Here is a tiny trained network, its code and every weight. The questions are about switching its units off for an input and a class, where a switched-off unit gives its printed mean instead of its output.

import numpy as np


def w(rows, s, z=0):
    codes = np.array(rows[::2]) - 128.0
    scale = np.full(codes.shape[1], s)
    scale[-1] = z or s
    return codes * scale


def norm(h):
    return h / np.sqrt((h * h).mean(-1, keepdims=True) + 1e-5)


def f(y):
    return y / 2 * (1 + np.tanh(0.7978845608 * (y + 0.044715 * y**3)))


def log_softmax(a):
    a = a - a.max(-1, keepdims=True)
    return a - np.log(np.exp(a).sum(-1, keepdims=True))


def net(x, mask):
    res = np.array(x, float).reshape(1, 7) / 4 @ E
    u = 0
    for l in range(3):
        y = f(norm(res) @ A[l][:, :-1].T + A[l][:, -1])
        res = res + np.where(mask[u : u + 5], y, B[l][:, -1]) @ B[l][:, :-1]
        u += 5
    return log_softmax(norm(res)[-1] @ U[:, :-1].T + U[:, -1])


A, B = {}, {}
E = w([
[127,120,139,119,131,125,134,128],'x0',
[121,111,212,230,64,199,134,178],'x1',
[93,2,51,192,216,67,72,180],'x2',
[132,135,109,140,109,131,104,120],'x3',
[121,126,133,123,142,129,147,130],'x4',
[104,119,115,66,130,187,86,186],'x5',
[24,159,116,92,38,51,146,131],'x6',
],0.011)
A[0] = w([
[185,172,87,77,183,103,130,106,33],'L0N0',
[216,151,171,191,129,21,184,30,3],'L0N1',
[133,134,121,5,131,212,86,192,64],'L0N2',
[246,150,126,106,181,194,143,82,66],'L0N3',
[186,205,120,41,140,108,135,80,131],'L0N4',
],0.016,0.0053)
B[0] = w([
[109,26,144,98,95,133,50,122,196],'L0N0',
[41,164,43,84,112,251,105,190,207],'L0N1',
[68,170,43,124,121,210,138,148,224],'L0N2',
[185,204,179,134,189,93,70,172,240],'L0N3',
[130,103,162,117,96,139,151,59,252],'L0N4',
],0.018,0.012)
A[1] = w([
[138,192,236,218,26,191,177,181,85],'L1N0',
[167,139,62,15,128,83,123,35,71],'L1N1',
[32,189,119,157,161,152,118,87,35],'L1N2',
[45,200,155,85,27,26,147,160,4],'L1N3',
[66,248,186,71,28,66,170,115,134],'L1N4',
],0.016,0.0044)
B[1] = w([
[96,31,154,100,112,145,78,75,249],'L1N0',
[88,52,188,139,96,125,96,180,195],'L1N1',
[109,118,116,117,119,124,111,185,215],'L1N2',
[169,116,133,128,176,134,68,250,203],'L1N3',
[166,227,145,113,121,100,158,92,254],'L1N4',
],0.019,0.0098)
A[2] = w([
[142,182,151,80,104,166,34,33,123],'L2N0',
[67,91,62,203,136,48,127,212,8],'L2N1',
[199,204,142,145,135,9,137,244,72],'L2N2',
[151,36,48,119,233,10,132,142,50],'L2N3',
[38,141,109,54,57,64,143,160,93],'L2N4',
],0.015,0.0015)
B[2] = w([
[130,103,78,195,124,44,248,110,255],'L2N0',
[133,193,127,70,119,169,240,58,196],'L2N1',
[206,150,114,184,211,132,90,99,169],'L2N2',
[147,182,183,154,43,90,183,81,184],'L2N3',
[174,95,119,188,232,127,82,133,199],'L2N4',
],0.014,0.015)
U = w([
[53,164,36,115,126,199,134,162,248],'0',
[153,161,160,143,82,102,210,36,1],'1',
[94,2,176,134,98,96,65,117,228],'2',
[214,179,155,171,199,96,66,184,43],'3',
],0.013,0.00046)

Each question gives the input, the list of numbers given to net, and the class t.
The units are the neurons (one row each of A and B). Each row of codes is followed by its name. A weight is (code - 128) times the scale printed after its matrix; where a second scale follows, it is the last column's (A, B and U).
mask holds one flag per neuron, layer by layer. A switched-off neuron (its flag False) gives its mean, the last column of its row in B, instead of its output. The means were averaged over made-up inputs and are rounded, as every weight is.
A unit's drop is (log p(t) with every unit on - log p(t) with that unit switched off) / (log p(t) with every unit on - log p(t) with every unit switched off).
The circuit of an input: a set's keep is (log p(t) with only the set's units on - log p(t) with every unit switched off) / (log p(t) with every unit on - log p(t) with every unit switched off). Starting from the 12 units with the biggest drops (on a tie, the unit counted first), units are removed one at a time, each time the one whose removal leaves the highest keep (on an exact tie, the one counted first), for as long as the keep stays at least 0.8.
units of the circuit, in order: the units of the circuit, biggest drop first
unit that matters most: the unit with the biggest drop
top k neurons: the k neurons with the biggest drops, biggest first
k most important neurons of layer l: the k neurons of layer l with the biggest drops, biggest first
drop when u is switched off: that unit's drop, to one decimal
input [4,-5,3,-2,7,-8,-7], class 0: most important neuron of layer 0	(L0N1)
input [-4,-1,6,-2,-8,7,8], class 3: top 2 neurons	(L0N0, L0N1)
input [2,6,7,3,-8,1,1], class 1: top 2 neurons	(L0N1, L0N4)
input [-3,-4,-6,-5,-1,-4,8], class 3: top 2 neurons	(L1N3, L1N4)
input [6,8,8,3,-7,2,-7], class 1: top 3 neurons	(L0N4, L0N1, L0N3)
input [-4,-1,-3,-8,3,2,-4], class 3: 2 most important neurons of layer 2	(L2N1, L2N3)
input [0,-6,5,5,-1,5,4], class 2: top 3 neurons	(L1N1, L0N1, L0N3)
input [7,3,7,-5,-6,5,2], class 1: top 2 neurons	(L0N1, L0N2)
input [-1,7,6,-6,-2,0,-7], class 2: 4 most important neurons of layer 2	(L2N0, L2N2, L2N4, L2N1)
input [-2,-2,7,3,4,0,6], class 1: top 2 neurons	(L2N1, L2N3)
input [3,-4,3,-8,0,-8,7], class 0: top 2 neurons	(L0N1, L0N3)
input [5,-1,5,8,7,-6,7], class 3: top 2 neurons	(L0N2, L0N0)
input [6,3,1,4,4,0,-3], class 2: top 4 neurons	(L1N4, L1N0, L0N0, L1N3)
input [1,-7,6,-5,6,2,0], class 2: unit that matters most	L1N1
input [-8,-7,3,4,5,-2,8], class 3: 3 most important neurons of layer 1	(L1N3, L1N0, L1N4)
input [-3,-5,-8,8,1,7,0], class 1: top 4 neurons	(L0N4, L0N1, L2N0, L1N4)
input [0,8,5,1,4,6,-8], class 2: top 2 neurons	(L0N1, L1N4)
input [6,-8,-4,7,1,6,-1], class 2: top 4 neurons	(L0N0, L1N1, L0N4, L0N1)
input [-3,7,8,5,-2,3,-8], class 1: 3 most important neurons of layer 1	(L1N4, L1N0, L1N3)
input [-3,-7,7,3,8,-2,-6], class 1: units of the circuit, in order	(L2N3)
input [3,-8,7,-3,-4,3,1], class 2: top 3 neurons	(L1N1, L0N3, L0N0)
input [5,-7,8,-1,8,-3,-8], class 1: 3 most important neurons of layer 1	(L1N3, L1N0, L1N4)
input [-5,1,-4,4,6,7,8], class 3: drop when L2N4 is switched off	0.1
input [-1,-7,-1,0,-8,4,2], class 2: drop when L0N4 is switched off	0.0
input [-1,1,8,8,2,2,7], class 1: drop when L2N1 is switched off	0.6
input [4,-5,6,7,7,-8,-2], class 0: drop when L0N1 is switched off	2.6
input [1,0,-2,3,3,0,-3], class 3: units of the circuit, in order	(L0N3)
input [-2,-2,2,5,4,-5,5], class 0: 3 most important neurons of layer 0	(L0N1, L0N3, L0N4)
